The two nearest rows among all rows above each row, by straight-line distance, nearest first (none for the first three rows)
1: [-11 -23  -7  -4   7  21  19  17  25  28  27 -12 -16  -6 -19 -30 -28 -20
   9 -11 -16   0   3  -8  16  -1   8   3  -2  -5 -14 -24  -6 -19   1  -7
 -10  15   8]
2: [ -8 -30  17  22   6  37   2 -22 -31  -7 -21  -2  -2   5  34  -7 -31  -1
   6   6   5  18  38  47  -2 -10 -46 -20  17  -6  13   8  18  -2 -35 -15
 -38 -27   2]
3: [ -6  -1   7  25   3   3 -22 -11   3  25  33   1 -13 -13  -3 -41  19  30
  32 -17 -44 -46 -14   9   7   1  12 -54 -23 -15   6  13  20   7   7 -14
   3   3   8]
4: [  0 -27   9  15 -12  23  21   8   0   7 -14 -18 -32 -12   8  -7  -5  32
   5  12  -4 -19  -1  -4   0  -3 -13  15   5  18  23  16  13  -8 -24 -27
 -46 -19  -6]  2 1
5: [-13  12  22   9 -16  -3  -7  -4  18  30   8 -21  20  13  27 -19 -35 -24
   9  23   6 -11 -37 -29  -9   4  34  -8 -20 -10  -2   5  13 -10 -36  -9
  27  13   6]  1 3
6: [-10   4  12  12  -3   0  -5 -16  23  25   5 -10 -10  -5  49  -7 -27 -15
  -6  -1  15   3   3 -21 -60   6  14  24   7  -7 -22 -16  11  12  14 -17
 -22 -12   9]  5 1
7: [-10 -25  17  23  18   6  13   3 -14 -23 -13  -7   1   6  17  13  -9 -11
 -17 -14  -7   4  18  26   7  19 -11 -21 -23 -20  -1  11  23  20  23  16
  -3 -17 -21]  2 4
8: [-18 -22   9  16  12  29  32   5   2  -5  -7 -24 -21  -7   2  -4   5  13
  13   3 -14 -30 -11   2  -1  -5  16  22  22  -3   3 -17 -22 -21 -12 -39
 -26  13  19]  4 1
9: [ -7  -8  19  24   6   7  -5  -9 -39 -20   3  10   5  -1  -6  -5  -3  -6
  26  -6  16  -6 -15 -29  -3  -9   7  32  24  -1 -25 -20 -30 -16   2  13
  13  34   6]  8 1
10: [ -8  -5  26  35  19  -6 -26 -20 -17  14  16  -6 -16 -11 -23  -2  14  35
   9  -4 -25 -25 -27   0  19   8  22 -19 -33 -36 -17   7  30  17  15  -9
 -39  -4   8]  3 7
11: [ -5 -39   6   0 -15  21  36   8  23  39  29 -31  -5 -34  -4 -22 -40 -12
   3 -23 -22  -2  10  11   8  -7   5  -9  13  -2 -46 -21 -11 -18  -4 -14
   7  11  15]  1 8
12: [-12 -29  10  12   8  36  23   3   3  21   6 -30 -30 -22  17   0 -15  37
  34  -3 -22 -41 -19 -14 -23 -10 -18  25  28  25 -20 -13 -17 -28 -17 -36
 -45 -26   0]  8 4
13: [  4  -5   0  15   6  35  23   2   4  -7  -9 -39 -28  -3  19  -1 -14  10
  26 -20 -14 -25 -27 -16   0   0 -10  26  40  16  -6 -14 -11 -40 -16 -18
 -17   2  -2]  8 12
14: [-16 -50  14  17  -1  36  28  20  -9 -17 -32 -25 -20  -5  24  25   7  30
   7  -9 -11 -26   6  15   1   2 -22  34  48  -7 -10   1 -21 -28 -63 -18
 -33  11  -1]  8 13
15: [-17 -32  -8   5 -10  27  20  25  31  44  42 -12  -5  -4   0  -7 -37  -9
 -14 -28 -23 -35 -13  -2 -18  13  -7   7   5  18  -7   5  -6 -13  -2 -17
  -9  -9   0]  1 11
16: [-13 -12  29  10 -19 -13 -15 -12  33   6   6 -43  -6  24  63   8 -37 -25
  -2   9  24 -12 -26 -34  -3  15  20  -1  -7 -31 -28  -9   9  -4  -5  -9
 -18  13  -6]  5 6
17: [-27  15   7  16   9  12 -13 -30   8  10  40 -10 -19 -10 -12 -13  19  18
  27 -22 -28 -45 -32 -15  20   3  23 -18 -28 -35 -11  33  25  16  35 -16
 -29   0  12]  10 3
18: [-24 -33  -7   8   6  34   9  14  19  39  25   5 -15 -33 -27 -41 -28   5
  23  -5 -14   3  -9  -7  -6   6   7 -23  -5  -1 -32 -21 -16   7  27   1
  36   2  15]  1 11
19: [ -8 -28  -6  10 -23  31  28  12  52  45  28  -8  -1   8  -1   1 -30  -3
 -15 -22 -20  -8 -28  -8   7  -2  12  14  21   9   6 -16   5 -26  -8 -25
 -28  -4 -12]  15 1
20: [  6 -39 -10   1 -13   1  20  16  28  50  19   5   4   6  20  -1 -21  -3
 -12 -25 -18 -22  -1  -5   5   6   0  11  17   9  20   8  13 -17 -16 -22
 -38  -7 -18]  19 15
21: [  3 -32  -5   8  -3  22  23   2  24  25  17  -1  11   4  11 -17  -8  -9
 -17 -24  -3 -21 -20  -3   1  -9 -31  13  27  13  -2  -6   4   1 -10  -9
 -35   3 -23]  20 19
22: [-13 -42 -16  -9   1  23  15  23  21  41  29  27  12  -3  -6  -1 -24  -7
 -13 -11  -8 -10 -15   7  -5  13  11  23  11  11   9   2   1 -10  -6  -2
  -6 -26  -1]  15 20
23: [-12  -1  17  23   4   5   2 -37  -4  10  34  -6 -18 -19 -14  -8  23  44
  33 -14 -26 -52 -32 -16  30  13  -2 -16  -1 -26 -15   1  21  12  32 -19
 -46  -9   2]  17 10
24: [-20   4   6  19  11   9  -5 -12 -28  -1  11  -2   1  -4 -17 -19 -23  19
  18  10   0 -11 -28  -6 -14  -2   4  35  24   6 -26 -27 -24 -12   8  21
  39  22  -4]  9 18
25: [ -5 -30  41  27   4  24   9 -29 -25 -16 -23 -10  -1  13  20   3 -32   5
   1  13   6  42  15  16  -3 -12 -42   9  31  39  18   0  -9 -13 -48 -30
 -49   9  -1]  2 4
26: [ -2 -28 -15  15  19  29  53   5   2  -9  -4 -20 -33 -24 -11  -6   3  16
  20   9  16  -6 -27 -15 -16 -14   3  18   3  15  15   4  -4  -2 -18 -19
 -48 -16 -14]  4 8
27: [ -6  22  -5  22  63 -16 -23   8 -29 -58 -31  51  -1  43 -48  15  20 -36
 -47  35  41  63 -14 -15 -13  14  29  43   6  -3  34  19 -37  15 -17  31
  63  28  16]  9 24
28: [-13  -3  -1   7   8  22  29  22  32   6  -1  -2 -11  -4 -24 -16 -15 -13
   6   3  16  37  10 -17   0  -7   8 -21 -27 -21 -18  20  21  14  52  23
  26  20  -1]  18 1
29: [-11 -55 -16   0 -18  55  31   8  50  44  62   0  11 -22  11 -18 -15   1
  17 -29 -31 -47 -38 -36   6  -8  22  -9  11   9 -15 -10  -7 -29  48 -11
 -17  -8  -4]  15 19
30: [  1 -31   4  23  -8  27  22  17  23  26  -7 -10 -27 -13 -18 -23 -52  -4
  -9 -14  -9  16  37  22  18  -2 -33   6   6 -18 -29 -22 -13  11  -4  15
 -10  15   3]  1 11
31: [-22 -27  10  20   8  29  39   3  17  15   8 -32 -17 -30  12 -17  -6  19
  38   0 -16 -11  -9  -3  -5 -14 -14 -21  10  10  -1   9  32  14  20 -11
 -34 -13 -32]  4 26
32: [  3  14  -6  19  -7  -6 -12  -2  14   3  19 -13 -17   5  39   7 -12 -43
 -15  -8  27  36   6 -39 -39  -5  19  30   6 -30 -19 -20   0  26  13   2
  -3  -7   4]  6 16
33: [-21  -5  11  20  19  29  20  10  -9 -31   0 -26 -19  -7  28   9  26   3
  14 -15 -11 -32 -24 -27   2  11  32  40   6 -16 -14 -26 -36 -26 -20 -26
  19  14  20]  8 13
34: [-20   5 -14  18  33  24   1  22   2 -13  11 -30 -12  -6  -1  12  31  11
  14  -6 -10 -29  -8 -34 -18  17  46  21   2   7 -11 -31 -14 -32  -3 -23
  19  22  22]  33 8
35: [  2  -8   7  16  11  35  22  -1 -15  11   8 -35  -4 -25  27 -25  14  10
  18 -16 -29 -50  -8  12  21  -1  20 -24 -10  -5 -30 -31  -3  11  63  29
  30   0   1]  18 3
36: [-11 -22  11  39   4   5  -7 -18 -34 -11 -22 -20  -5  19  40   4  -3 -24
 -28 -11   2  19  36  37  27  -6 -37 -17  -4 -31  -1   2  22  45  13   8
 -38  -2 -12]  7 2
37: [ -7 -15  12   6  11  32  20  29  27   1   9  -6 -13 -13 -28  -9 -48 -12
  -6   5  29  36  12  -7  20  -8  -9 -18 -15 -12 -15  -2   5  21  24  14
  31   7  -4]  28 30
38: [-18  -4  47  30 -47  -2  -9  11  14   2 -31  -7   5  21  32  -7 -53  22
  26  23 -30 -51   9  45  50   7 -45 -17   8   8  11  21 -19 -11 -13   9
 -22  -1 -20]  4 2
39: [-15  -1  26  10 -19 -10  -9 -10  23   7  -3  -7  10  -4  25 -19 -46 -19
  16  19   4 -41 -24  -8   9   8   9 -31 -27   6  -6  12  -2 -16 -11   7
  10  -3 -16]  5 16
40: [-19 -45 -12   3  -4  20  31  23  26  63  52  -7   0 -29  -5 -44 -29 -15
  18 -17 -28 -58 -17   6  -4  -1  24   0   3  21 -13 -23 -11 -37   2 -10
  -3 -23   6]  15 29
41: [-15 -44  10  13   1  24  17  24  10  23   2 -12 -38  -6  -1 -16 -39  -9
   0  -9   7  24  36  35  24  -5 -20  -4   7  -5 -25 -14  -6  18  12  13
   6   7  -5]  30 37
42: [ -9 -23  -6  -1  -2  31  26  11  37  31  51 -15  -4 -38 -14 -29 -24  -7
  13 -25 -12 -19 -19 -17  -6   0  15   2 -11  -3 -41 -15 -20 -13  15   0
   0   1  10]  1 11
43: [-13 -53  13   4 -21  26  22  27  -3  36   1  -2   8   9  21  -4 -38   7
 -26 -15 -30 -14   2  38   2   7 -16  34  31  14   7 -10  -2 -10 -38 -24
 -37 -16 -17]  20 21
44: [-14  -1  23  22 -36  -2  -3   0  33  13  -4 -41  12   0   8 -33 -51   5
  46  17 -24 -63 -23   6  30  -1 -31 -36  22  13   8 -14  -9  -3  24  19
 -19 -16  -2]  38 39
45: [ -9 -30 -13  31  11  25  14  12  17  14   7 -15 -24 -25 -30  -8 -38  -1
   3  10   0  10  17   4  13  -1 -20 -13  -3  -7 -22 -10 -11   2  13  19
  11   7   3]  30 41
46: [-14 -26 -32  -8  -1   9  20  15  29  36  46  14   1  -4   3  -3 -12 -10
   3 -32 -22 -26 -33 -15  -2   4  35  -6  18  13  11  16  -3  -7  12 -15
 -16  -8 -19]  22 15
47: [-24 -14  19  31 -10  -8 -20 -14   9   5 -23 -31 -28  19  57  44 -14 -22
 -33 -19  10  53  25 -14  -2 -27  -8  35  34  -3   0 -15 -13   0  14  10
 -35   7  -6]  32 6
48: [-23  -4   8   7  20   1  -3 -23 -12   3  19  12   5   6 -20 -15 -15  10
  24 -38  12 -24 -43 -39 -10   7  23  24   5 -23 -29 -20  -1  -1  33  30
   5  -4 -20]  24 9
49: [-26  -4  10  27  17  16  -4 -21 -20 -16  10  19  19   5   1 -20  -7 -24
   3  -1  20  15   2  -1 -31 -16 -15 -25  -5  10  19  24  15 -18 -30 -27
  -7 -13  18]  2 25
50: [-12 -15  30  17  -5   7 -12 -22  -6  35  37  -9 -17 -12   1 -12   1  45
  24  -4 -22 -63 -23  -6  21  12   6  -9 -24 -15 -22 -17  14  22  21   3
 -47 -15  -6]  23 10
51: [-14 -46  17  27  12  22   3  -8 -15   2  -6 -19  22  -8  34 -27 -31   9
   5  -5 -18 -12  33  35 -17 -21 -52 -39  -5  15 -17   5  27  12  12  -8
 -51 -31 -34]  2 31
52: [-16 -15  12  12  29  15   7   1 -21 -14 -22  -7  -2  19  29   9 -11 -13
 -17  -6 -13  -5  23  32  24  -8  -4 -23  -3 -22 -11  -5   8  23  43  17
   7  -7 -16]  7 36
53: [-21 -23  20   6   3  19  23  11  -7   7 -23 -22 -20 -10  11   6  35  11
   2  -5 -18 -31  -9   1  -2  -1  11  29  18  16 -15  -9 -28 -23 -44 -14
 -15   9  24]  8 14
54: [ -7 -10   3   9  21  46   2  -6 -22 -23 -20 -11   9   3  32  -1  -7  -3
   4 -16  -1  12  22  -2  37   9  -1 -33 -16 -26 -25  -5   1  28  52  21
   4  12 -15]  52 7
55: [-24 -19  -2  12   0  20  21  17  29  58  49 -10  -1 -24 -24 -49 -29  -6
  17 -11   3  -5  -5   7   7   2  16  -2  -2  -9 -17  -2 -37 -11  21 -11
  12   0   3]  42 18
56: [-19  -1  25  19 -11 -16 -14  -5  15   6  -3   0  -4  13  32 -23 -57  -4
  15  26   0 -26 -32 -14  12  23  13 -11 -16   2  16   7   4 -10 -25  18
  18  -1 -20]  39 5
57: [-10 -63  -6  -4 -19  21  22  11  20  34  31 -12   9  -7  15  -2 -40   7
  -9 -28 -23 -28 -12  -3 -11  -2  -3  20  15  11 -10  -1  -4 -14  -6  -8
 -49 -20 -21]  20 15
58: [ 14 -30   5  12  -1  39  46  15   4  11 -18 -30 -32 -27  24 -26  -4  34
  21   0 -15 -44  -9  13 -12 -23 -21  17  26  19 -14  -4  -1 -18 -45 -25
 -63 -17   0]  12 4
59: [-16   5   6  13  21  10   2 -32   8  34  35  -4 -13 -29 -14 -12  21  35
  32 -21 -35 -63 -24 -21  23  -3   6 -49 -41 -16  -6  10  20   1  16 -16
 -32  -3  10]  17 23
60: [ -6 -12  33  33 -33 -19  -6   6  14  -6  -5 -23   7  11  21 -29 -53   4
  39  15 -36 -61 -19  21  40  -2 -32 -16 -21   8  -1   0 -13 -23  23  12
 -24 -13 -16]  44 38
61: [-22 -26   2   6   5  39  21  16  20 -10  18   7 -23 -17 -15 -15 -28  -2
  20 -13   9  17  13 -17  -2   2 -16 -31 -29   0 -13  -6  10  14  51  23
  30  11   1]  28 37
62: [-12   0  17  13 -13  -3  -6 -19   8  15   4 -44  -7   1  49 -11 -56  -8
  16  14  -2 -13 -41 -35  17   2   9 -16 -20   1   3   2  -3 -22  -2  -5
   3  22 -14]  39 56
63: [-20 -38  -1   5   6  25  37   3   2  16   3 -24 -23 -24   4 -23   0  34
  43   6 -15 -52 -16   0 -31   2  -4  -5  28  28 -13   9  -8 -32 -17 -41
 -61 -20  -8]  12 58
64: [ -2 -33  16  36 -10   6  -3 -23 -11  29  18 -18 -17   0   0 -25 -20  28
  20   2 -18 -46 -29  -5  17  23   4  22   6 -38 -41 -36 -15  24  21  12
 -30 -14 -18]  50 23
65: [-18 -19  -9  12  -3  31  20  -8  19  14  14 -42 -26 -25  13 -16   6  38
  41  -1  -7 -56 -22 -12 -29 -17   4  -1  21  39 -14   1  -6 -38  11 -28
 -50 -11 -15]  63 12
66: [-12  -3  15  22 -26 -10 -14  -3  -6  -1   9 -22   3   4  29  -6 -55  -5
  27  20 -16 -54 -51 -20  24   3 -22 -38  -2  -2   3  -1  -8 -15  19  17
   8   8 -30]  39 62
67: [-14  10  18  27  13   8  -8  -6 -15 -14  18  -5 -13   2 -10 -31 -24  23
  24  24   2 -13 -32 -37  -7   1  28  31  22  13 -20 -33 -24  -1  20  15
  25   4  -7]  24 9
68: [-24  11  -9   1  19  34   4  -1   6  -8  -7  -4 -26 -11 -37  16   8 -23
   9  -9  11  20 -25 -35 -21   3  20 -11  -8  10  23  19  16 -10  17  15
 -34   2 -30]  26 28
69: [-15 -12  16   4  32  18   1 -29 -17 -15   8   1  19  -5  -3  -2 -28   2
  18  17  22  16  -6 -21 -24 -17   5  -6  21  13  11  -8 -10 -35 -21 -16
   5  19  19]  49 9
70: [ -7 -45   9  -6 -35  16  27  11  25  58  34 -17  14  -4  39  -1 -27  18
  -6 -28 -27 -40 -13 -10   3  -7 -10  28  33  19  -8  -7   5 -11  -1  -1
 -34 -19   0]  57 20
71: [-16 -19   6  33  27  24   5  -4 -10 -51  -9   9   3  19  10  13 -22  -9
 -13 -15   4  23  35  15  11   5 -13 -28 -22 -28 -13  17  23  52  37  13
  -2 -13 -20]  7 52
72: [-18  -9  28  29  -9 -15 -19 -12  11  10  -6 -21 -16  12  61  25   9 -37
 -24 -21  14  51  33  16  -5 -11 -46  17  24   9  -8 -22 -13   1  12  13
 -35  -4 -20]  47 36
73: [-21  17  17  14 -16  -3  10  -4  13   7   6  -1  18   7  14 -29 -30   5
  30   3 -27 -60 -26  -5  32  -4 -11 -32  -2  12  10 -20 -10  -1  33  19
 -21  -1  -6]  44 60
74: [-22 -18   0   2  -4  18  18  26  27  25  28  -1  -4  -3 -14 -16 -20 -19
 -14 -13  -4 -10 -12   3 -10  12  16  10   5  -1   5  -8 -16 -13 -19  -9
 -12  -6 -13]  22 15
75: [ -7 -48   0  -4 -16   3  15  24  15  45  -9   3   3  14  24  10 -21  13
 -27 -18 -33 -22   9  11  10   2 -27  21  31   7   4  10  11  13 -34  -2
 -32  -9 -14]  43 20
76: [-20 -15  -2 -10  25   4  15  19  16  19   3  12   5   2 -22  17 -18 -35
 -30 -15 -10  24  -1  -5  15  15  33  13   9   4  10  -5   3 -16 -12  -4
 -26  -2  -7]  74 22
77: [-16 -12 -16  -7  -4  22  19  12  32  38  36   0  17  -7  -4 -31 -24 -17
   5 -22 -25 -25 -39 -28  -4 -10  16  -5   3  15  -6 -20   4 -11  20  -9
 -15 -13   2]  46 42
78: [-23  14  17  25  27   3  -8 -18 -12   0  -9   7 -30 -16   5  21  23   7
 -18 -25 -11  18  13  19  16  -5 -32 -26  -9  17  24  26 -14 -14  -9  -7
   4   6  -7]  7 49
79: [ -3 -18  23  17  -3  -7 -15  -9  14  39   7 -27 -14  -8  38  13  -5 -23
  -9  -8  -3  39  35   4 -46 -22 -16  24  15  16 -26 -33 -23  -1  27  10
  -2 -25  -6]  72 6
80: [-15  -5   7  29  24  -3 -10 -12 -17  -8  -8  11  -8  13 -28   8   7   8
  13   2  -9 -32 -28  -3   8  18  29  10  -6 -33 -19  -3  13  26  33   9
 -19  11 -11]  10 48
81: [-13 -44   9  13  14  21  22  21   5  11 -14 -19 -19   2  -4  -6 -29  14
  24  18  -4  15  24  11  -3  -9 -43 -10   3   7 -10  -5  10  27   1   9
 -22 -13  -9]  41 45
82: [-13  -9  14  35   9  30  28  -5  -5 -10 -13 -27 -16  -6  17   0 -15  18
  -4 -22 -22 -30  -8   4  16   2  16  19  17 -20 -30 -37 -13 -15   6  16
  21  18  13]  33 8
83: [ -7 -23  16  29  -3  46   9  11   7  -3   4 -44 -20  -7  36   6  -7  23
  10  -9 -26 -46 -27   9   2  15  12  23  32   1 -22 -26 -25 -36 -17  -9
 -13   5  17]  13 8
84: [-12 -19   5  30   2  30   3 -16   2  -5   7 -11   7  -1  29 -17 -25   0
   7 -12  -7   1  20  13   1 -19 -38 -27  10   3   1  14  32  -1   5 -15
 -53 -19   3]  51 2
85: [ -7 -17  -4  20  21  30  14   0  -6  -9  -6  -3   3  16  31  -5  -3  -4
   0 -20 -11  -2   9  15  19  -5   5 -11   4 -11 -44  -4   2  12  41  21
  25   7 -12]  52 54
